Here is a tiny trained network, its code and every weight. The questions are about switching its units off for an input and a target symbol, where a switched-off unit gives its printed mean instead of its output.

import numpy as np


def w(rows, s, z=0):
    codes = np.array(rows[::2]) - 128.0
    scale = np.full(codes.shape[1], s)
    scale[-1] = z or s
    return codes * scale


def softmax(a):
    e = np.exp(a - a.max(-1, keepdims=True))
    return e / e.sum(-1, keepdims=True)


def log_softmax(a):
    a = a - a.max(-1, keepdims=True)
    return a - np.log(np.exp(a).sum(-1, keepdims=True))


def net(x, mask):
    ids = ['αγδζηθλξπτφψω'.index(c) for c in x.split()]
    T = len(ids)
    res = E[ids] + P[:T]
    u = 0
    for l in range(3):
        r = res
        for j in range(2):
            rows = slice(3 * j, 3 * j + 3)
            q, k, v = (r @ M[l][rows].T for M in (Q, K, V))
            z = softmax(np.where(np.tri(T) > 0, q @ k.T / 3**0.5, -1e9)) @ v
            o = O[l][rows]
            res = res + np.where(mask[u + j], z, o[:, -1]) @ o[:, :-1]
        u += 2
    return log_softmax(res[-1] @ U[:, :-1].T + U[:, -1])


Q, K, V, O = {}, {}, {}, {}
E = w([
[91,40,23,59,139,168,170,59,118,57],'α',
[117,95,161,156,221,136,60,13,108,170],'γ',
[45,209,71,144,177,127,119,250,59,78],'δ',
[126,159,157,46,64,95,148,135,147,79],'ζ',
[229,131,133,74,99,125,123,102,56,178],'η',
[66,166,206,117,127,57,86,58,146,120],'θ',
[99,179,107,67,8,65,155,132,106,119],'λ',
[223,226,54,175,188,111,163,126,164,92],'ξ',
[152,49,155,145,102,136,213,139,95,30],'π',
[220,94,206,92,194,156,148,58,236,63],'τ',
[108,106,102,137,84,103,117,58,42,197],'φ',
[179,150,176,211,90,142,225,184,218,161],'ψ',
[78,70,115,72,126,217,151,146,187,193],'ω',
],0.016)
P = w([
[120,166,141,150,122,161,144,100,133,111],'0',
[147,108,120,154,117,111,101,130,152,110],'1',
[91,167,173,115,150,163,202,77,127,151],'2',
[139,80,131,113,187,53,159,163,174,178],'3',
[106,165,140,162,71,225,130,74,119,80],'4',
[165,51,92,163,127,92,70,176,163,119],'5',
[81,196,170,127,150,199,223,70,126,135],'6',
[172,62,105,115,187,46,146,215,169,171],'7',
[100,189,150,174,75,247,145,64,113,72],'8',
],0.013)
Q[0] = w([
[124,133,128,131,219,1,179,129,103,130],'0.h0',
[141,64,95,173,120,68,59,208,228,196],'0.h0',
[159,45,46,69,175,75,186,142,130,65],'0.h0',
[122,57,114,160,138,184,172,197,156,93],'0.h1',
[125,200,126,131,132,188,169,81,75,160],'0.h1',
[145,127,107,96,157,71,106,193,144,144],'0.h1',
],0.0081)
K[0] = w([
[194,116,49,162,89,76,55,156,119,69],'0.h0',
[144,57,108,101,119,1,104,209,195,236],'0.h0',
[121,31,102,143,188,95,61,127,151,39],'0.h0',
[100,83,165,92,158,119,159,181,140,96],'0.h1',
[104,237,129,121,132,177,123,103,98,120],'0.h1',
[115,129,100,135,117,43,34,182,147,133],'0.h1',
],0.0084)
V[0] = w([
[63,119,149,220,165,167,175,132,102,20],'0.h0',
[199,114,144,111,3,56,143,24,68,205],'0.h0',
[55,37,153,173,63,154,151,144,113,214],'0.h0',
[141,182,103,127,143,184,198,148,185,65],'0.h1',
[70,193,181,131,83,144,128,98,86,97],'0.h1',
[142,166,142,96,132,177,131,69,96,170],'0.h1',
],0.0045)
O[0] = w([
[87,55,212,114,136,89,245,169,45,158,202],'0.h0',
[115,168,102,177,181,134,218,196,180,118,57],'0.h0',
[121,159,166,252,82,115,148,117,209,191,192],'0.h0',
[20,169,31,84,176,207,115,1,203,92,250],'0.h1',
[149,208,136,127,136,180,120,146,56,197,135],'0.h1',
[52,247,144,74,186,117,138,24,105,136,201],'0.h1',
],0.0053,0.0023)
Q[1] = w([
[129,151,152,95,84,163,162,43,169,174],'1.h0',
[73,230,158,152,113,235,158,92,32,59],'1.h0',
[125,152,147,132,113,59,160,115,188,11],'1.h0',
[89,126,119,89,229,103,255,142,151,177],'1.h1',
[144,111,96,221,134,202,114,82,240,87],'1.h1',
[158,43,45,115,195,50,118,222,213,152],'1.h1',
],0.0089)
K[1] = w([
[110,140,133,146,91,254,153,56,188,109],'1.h0',
[109,208,172,127,130,199,181,92,57,116],'1.h0',
[207,79,104,191,171,151,148,82,83,180],'1.h0',
[186,116,80,186,18,216,53,151,141,63],'1.h1',
[175,129,119,62,95,125,190,134,181,214],'1.h1',
[163,48,83,140,124,24,50,183,168,129],'1.h1',
],0.0097)
V[1] = w([
[110,83,164,126,105,210,167,126,160,141],'1.h0',
[82,110,55,82,120,161,117,136,124,147],'1.h0',
[204,81,69,153,151,170,144,109,86,181],'1.h0',
[188,126,163,59,102,146,123,125,174,118],'1.h1',
[165,70,107,114,175,125,120,117,139,65],'1.h1',
[156,147,63,91,1,133,210,159,122,115],'1.h1',
],0.01)
O[1] = w([
[98,115,175,118,143,35,69,194,123,129,255],'1.h0',
[137,101,167,113,117,144,106,111,182,169,171],'1.h0',
[6,220,158,136,94,62,157,80,149,100,123],'1.h0',
[116,198,141,100,179,173,43,118,87,72,146],'1.h1',
[93,154,189,127,128,184,134,96,77,139,107],'1.h1',
[145,91,102,200,85,125,49,111,136,50,150],'1.h1',
],0.011,0.0089)
Q[2] = w([
[204,96,100,233,151,82,152,152,69,57],'2.h0',
[204,253,36,118,226,183,130,149,231,113],'2.h0',
[149,62,161,112,114,205,239,41,130,67],'2.h0',
[117,87,25,117,147,190,203,63,105,79],'2.h1',
[94,49,143,202,117,152,103,168,115,68],'2.h1',
[154,231,118,147,108,25,56,69,40,137],'2.h1',
],0.0055)
K[2] = w([
[211,89,80,189,105,110,148,163,80,89],'2.h0',
[240,208,169,114,135,108,74,88,147,171],'2.h0',
[184,80,75,67,119,131,149,81,2,122],'2.h0',
[127,96,32,122,178,173,149,104,115,92],'2.h1',
[112,61,174,170,85,122,132,139,156,81],'2.h1',
[146,232,135,167,106,43,129,103,149,122],'2.h1',
],0.0085)
V[2] = w([
[108,80,158,83,88,90,139,136,92,128],'2.h0',
[144,177,221,254,131,182,185,243,133,134],'2.h0',
[156,117,99,121,134,43,182,112,28,75],'2.h0',
[144,115,54,128,187,109,164,92,77,84],'2.h1',
[137,109,166,142,87,115,130,130,45,149],'2.h1',
[111,112,150,152,135,154,160,129,128,119],'2.h1',
],0.0061)
O[2] = w([
[64,73,157,147,135,146,96,174,146,73,190],'2.h0',
[172,137,108,100,178,2,172,109,83,114,89],'2.h0',
[143,104,156,177,131,188,158,105,82,81,2],'2.h0',
[56,99,112,98,87,128,99,163,171,141,3],'2.h1',
[128,173,128,123,155,166,129,150,160,150,93],'2.h1',
[164,52,98,157,164,104,104,74,163,172,115],'2.h1',
],0.0089,0.0052)
U = w([
[106,153,153,104,115,99,48,171,167,187,109],'α',
[173,131,123,164,106,153,97,114,186,141,138],'γ',
[152,185,168,240,122,114,189,138,254,131,154],'δ',
[194,61,204,82,61,113,131,49,153,166,73],'ζ',
[97,102,75,50,123,65,82,68,66,128,52],'η',
[59,185,109,126,157,157,80,192,60,144,87],'θ',
[88,155,162,115,135,130,186,123,155,162,84],'λ',
[58,251,57,168,160,155,125,105,193,100,173],'ξ',
[39,66,104,41,74,120,101,49,102,125,98],'π',
[107,110,34,114,208,200,133,243,115,154,254],'τ',
[144,177,245,217,84,180,127,144,170,172,94],'φ',
[216,124,175,81,174,186,85,100,161,87,145],'ψ',
[86,108,189,154,113,129,120,164,56,120,123],'ω',
],0.0061,0.0045)

Each question gives the input, a string of symbols that net reads in full, and the target symbol t.
The units are the heads (3 rows each of Q, K, V and O). Each row of codes is followed by its name. A weight is (code - 128) times the scale printed after its matrix; where a second scale follows, it is the last column's (O and U).
mask holds one flag per head, layer by layer. A switched-off head (its flag False) gives its mean, the last column of its rows in O, instead of its output. The means were averaged over made-up inputs and are rounded, as every weight is.
A unit's drop is (log p(t) with every unit on - log p(t) with that unit switched off) / (log p(t) with every unit on - log p(t) with every unit switched off).
The circuit of an input: a set's keep is (log p(t) with only the set's units on - log p(t) with every unit switched off) / (log p(t) with every unit on - log p(t) with every unit switched off). Starting from all 6 units, units are removed one at a time, each time the one whose removal leaves the highest keep (on an exact tie, the one counted first), for as long as the keep stays at least 0.8.
circuit, biggest first: the units of the circuit, biggest drop first
most important unit: the unit with the biggest drop
which heads matter: for each layer, one digit per head in row order, 1 if its drop is at least 0.15 and else 0, layers parted by /
input ω ω π ψ ω ω φ, target α: circuit, biggest first => (1.h0 2.h0)
input ψ τ η π, target ω: circuit, biggest first => (0.h1 2.h0 1.h1)
input ω θ η θ δ, target τ: which heads matter => 10 / 10 / 00
input δ ζ ζ ζ ψ γ λ, target η: most important unit => 2.h0
input δ ω ζ η η α α ζ, target φ: which heads matter => 00 / 11 / 10
input ω γ ζ ψ η, target ψ: which heads matter => 00 / 11 / 00
input ψ π ψ ω γ γ ζ, target λ: which heads matter => 10 / 01 / 00
input θ γ τ ω ω η, target α: which heads matter => 10 / 10 / 10
input η ξ η ξ θ λ θ ω φ, target τ: which heads matter => 00 / 11 / 00
input α θ ω π δ φ λ θ γ, target γ: circuit, biggest first => (1.h1 0.h1 1.h0)
input α η δ θ, target ξ: circuit, biggest first => (1.h0 0.h0)
input δ γ η ω ω α ψ η, target φ: circuit, biggest first => (1.h1 1.h0 0.h1 2.h0)
input φ ω η α δ α γ, target ζ: which heads matter => 10 / 11 / 00
input α γ ω ω λ γ π, target ω: most important unit => 1.h0
input θ δ ω η, target ζ: which heads matter => 00 / 11 / 00
input ω α γ α φ, target λ: which heads matter => 00 / 01 / 00
input π η θ, target ω: which heads matter => 10 / 10 / 10
input γ ω λ ζ ω ω α φ γ, target φ: circuit, biggest first => (1.h1 2.h0 0.h0)
input ω π γ τ θ, target λ: which heads matter => 00 / 01 / 00
input η φ φ α η, target δ: most important unit => 1.h1
input ω τ γ λ, target θ: which heads matter => 00 / 01 / 00
input ω η ω ω φ δ ψ π γ, target η: circuit, biggest first => (1.h1 2.h0 1.h0)
input γ ω ψ δ η θ, target ζ: circuit, biggest first => (1.h1 1.h0 0.h1)
